Here is a tiny trained network, its code and every weight. The questions are about switching its units off for an input and a class, where a switched-off unit gives its printed mean instead of its output.

import numpy as np


def w(rows, s, z=0):
    codes = np.array(rows[::2]) - 128.0
    scale = np.full(codes.shape[1], s)
    scale[-1] = z or s
    return codes * scale


def f(y):
    return y / 2 * (1 + np.tanh(0.7978845608 * (y + 0.044715 * y**3)))


def log_softmax(a):
    a = a - a.max(-1, keepdims=True)
    return a - np.log(np.exp(a).sum(-1, keepdims=True))


def net(x, mask):
    res = np.array(x, float).reshape(1, 5) / 4 @ E
    y = f(res @ A[0][:, :-1].T + A[0][:, -1])
    res = res + np.where(mask, y, B[0][:, -1]) @ B[0][:, :-1]
    return log_softmax(res[-1] @ U[:, :-1].T + U[:, -1])


A, B = {}, {}
E = w([
[111,129,116,169,139,148,131,137,126],'x0',
[185,156,105,110,251,125,28,133,48],'x1',
[236,27,213,142,195,114,253,150,142],'x2',
[144,150,149,131,113,112,128,106,102],'x3',
[147,232,129,21,110,186,198,227,46],'x4',
],0.0073)
A[0] = w([
[145,96,128,139,119,140,97,82,152,137],'neuron 0',
[139,149,133,126,114,141,139,140,103,162],'neuron 1',
[93,115,121,135,109,107,65,101,136,112],'neuron 2',
[124,147,118,93,129,141,142,157,123,116],'neuron 3',
[138,120,145,114,120,133,124,116,127,44],'neuron 4',
[160,78,154,143,158,116,161,105,130,120],'neuron 5',
[117,143,129,109,104,117,148,144,169,140],'neuron 6',
[120,142,102,116,134,160,167,140,107,140],'neuron 7',
[138,172,148,108,121,143,135,180,118,127],'neuron 8',
[116,83,135,164,91,92,114,78,152,130],'neuron 9',
[132,52,150,161,127,104,69,51,159,157],'neuron 10',
[160,123,139,139,172,130,183,122,138,47],'neuron 11',
[134,132,131,131,163,127,109,135,94,107],'neuron 12',
[149,135,119,133,170,114,98,148,102,106],'neuron 13',
[85,184,104,117,94,132,91,136,144,76],'neuron 14',
[83,149,115,111,120,133,107,104,113,44],'neuron 15',
[103,143,123,141,108,128,132,140,138,99],'neuron 16',
[139,118,163,123,135,111,130,121,136,148],'neuron 17',
[108,130,113,134,52,108,176,117,162,87],'neuron 18',
[142,146,114,115,114,141,146,159,111,117],'neuron 19',
[114,116,134,136,55,153,156,126,150,104],'neuron 20',
[137,95,153,130,171,128,190,126,114,65],'neuron 21',
[162,149,110,116,245,128,60,117,105,88],'neuron 22',
[118,112,141,154,48,136,194,129,144,112],'neuron 23',
[164,143,143,129,167,122,78,149,126,113],'neuron 24',
[91,148,121,113,100,139,56,120,130,56],'neuron 25',
[86,130,132,137,101,118,172,121,146,103],'neuron 26',
[112,115,120,124,131,132,126,160,146,7],'neuron 27',
[117,191,126,89,99,147,185,203,101,151],'neuron 28',
],0.012,0.0015)
B[0] = w([
[104,183,112,134,168,117,157,117,124,176],'neuron 0',
[116,119,104,138,156,138,138,130,167,151],'neuron 1',
[165,165,92,160,124,134,153,164,133,191],'neuron 2',
[124,165,118,180,146,136,147,100,126,163],'neuron 3',
[128,129,117,129,120,150,117,145,115,124],'neuron 4',
[206,163,98,148,70,122,130,171,111,201],'neuron 5',
[112,99,132,155,136,137,107,111,111,155],'neuron 6',
[111,166,108,145,143,96,128,93,133,161],'neuron 7',
[95,161,89,168,167,127,143,124,161,182],'neuron 8',
[73,155,105,139,194,131,143,111,131,217],'neuron 9',
[64,213,65,143,216,141,177,122,149,255],'neuron 10',
[214,147,107,127,67,113,114,152,121,178],'neuron 11',
[97,92,133,125,101,132,108,123,147,155],'neuron 12',
[109,79,161,107,123,125,126,106,116,168],'neuron 13',
[253,109,146,117,78,104,156,165,124,205],'neuron 14',
[183,98,117,153,96,139,133,172,158,166],'neuron 15',
[144,118,134,101,123,124,129,126,127,146],'neuron 16',
[142,118,102,174,113,151,112,139,143,146],'neuron 17',
[98,63,190,93,103,135,91,118,100,204],'neuron 18',
[99,153,96,150,143,129,130,118,155,160],'neuron 19',
[105,77,180,107,123,142,79,109,112,190],'neuron 20',
[222,148,105,139,64,123,126,177,122,189],'neuron 21',
[51,51,219,61,98,135,98,89,116,232],'neuron 22',
[102,66,176,69,113,130,83,107,126,212],'neuron 23',
[85,84,153,131,100,142,104,108,144,169],'neuron 24',
[249,132,121,150,80,123,148,168,106,195],'neuron 25',
[113,105,155,93,121,132,100,108,107,172],'neuron 26',
[136,143,137,136,119,123,122,115,103,124],'neuron 27',
[60,188,72,164,230,118,157,109,142,238],'neuron 28',
],0.013,0.01)
U = w([
[91,205,71,176,230,113,158,84,162,245],'0',
[88,57,203,86,114,138,85,59,108,124],'1',
[255,160,96,167,79,101,144,192,124,16],'2',
],0.0099,0.0011)

Each question gives the input, the list of numbers given to net, and the class t.
The units are the neurons (one row each of A and B). Each row of codes is followed by its name. A weight is (code - 128) times the scale printed after its matrix; where a second scale follows, it is the last column's (A, B and U).
mask holds one flag per neuron, in row order. A switched-off neuron (its flag False) gives its mean, the last column of its row in B, instead of its output. The means were averaged over made-up inputs and are rounded, as every weight is.
A unit's drop is (log p(t) with every unit on - log p(t) with that unit switched off) / (log p(t) with every unit on - log p(t) with every unit switched off).
The circuit of an input: a set's keep is (log p(t) with only the set's units on - log p(t) with every unit switched off) / (log p(t) with every unit on - log p(t) with every unit switched off). Starting from the 12 units with the biggest drops (on a tie, the unit counted first), units are removed one at a time, each time the one whose removal leaves the highest keep (on an exact tie, the one counted first), for as long as the keep stays at least 0.8.
units of the circuit, in order: the units of the circuit, biggest drop first
k most important neurons: the k neurons with the biggest drops, biggest first
drop of u: that unit's drop, to one decimal
input [8,7,-7,6,-3], class 1: units of the circuit, in order -> (neuron 22)
input [-5,8,-5,8,7], class 1: 3 most important neurons -> (neuron 22; neuron 10; neuron 13)
input [1,-8,2,-8,-6], class 1: 4 most important neurons -> (neuron 23; neuron 18; neuron 20; neuron 28)
input [-5,4,7,5,7], class 0: 4 most important neurons -> (neuron 28; neuron 8; neuron 14; neuron 25)
input [-5,-7,-8,7,-7], class 2: 2 most important neurons -> (neuron 25; neuron 14)
input [6,8,8,6,-5], class 1: 2 most important neurons -> (neuron 22; neuron 24)
input [-6,-2,-4,0,-3], class 2: 3 most important neurons -> (neuron 28; neuron 25; neuron 14)
input [2,8,-2,0,-7], class 1: 4 most important neurons -> (neuron 22; neuron 28; neuron 24; neuron 13)
input [5,7,-8,5,-5], class 2: 2 most important neurons -> (neuron 25; neuron 2)
input [8,6,8,-2,6], class 2: 2 most important neurons -> (neuron 21; neuron 11)
input [-7,8,8,-1,3], class 1: 3 most important neurons -> (neuron 22; neuron 24; neuron 13)
input [-7,-7,-8,-8,4], class 2: 3 most important neurons -> (neuron 14; neuron 25; neuron 22)
input [-6,5,7,-3,8], class 0: drop of neuron 28 -> 3.7
input [-6,5,-7,-5,0], class 2: drop of neuron 25 -> 0.4
input [8,-7,-8,4,4], class 2: drop of neuron 25 -> 1.3
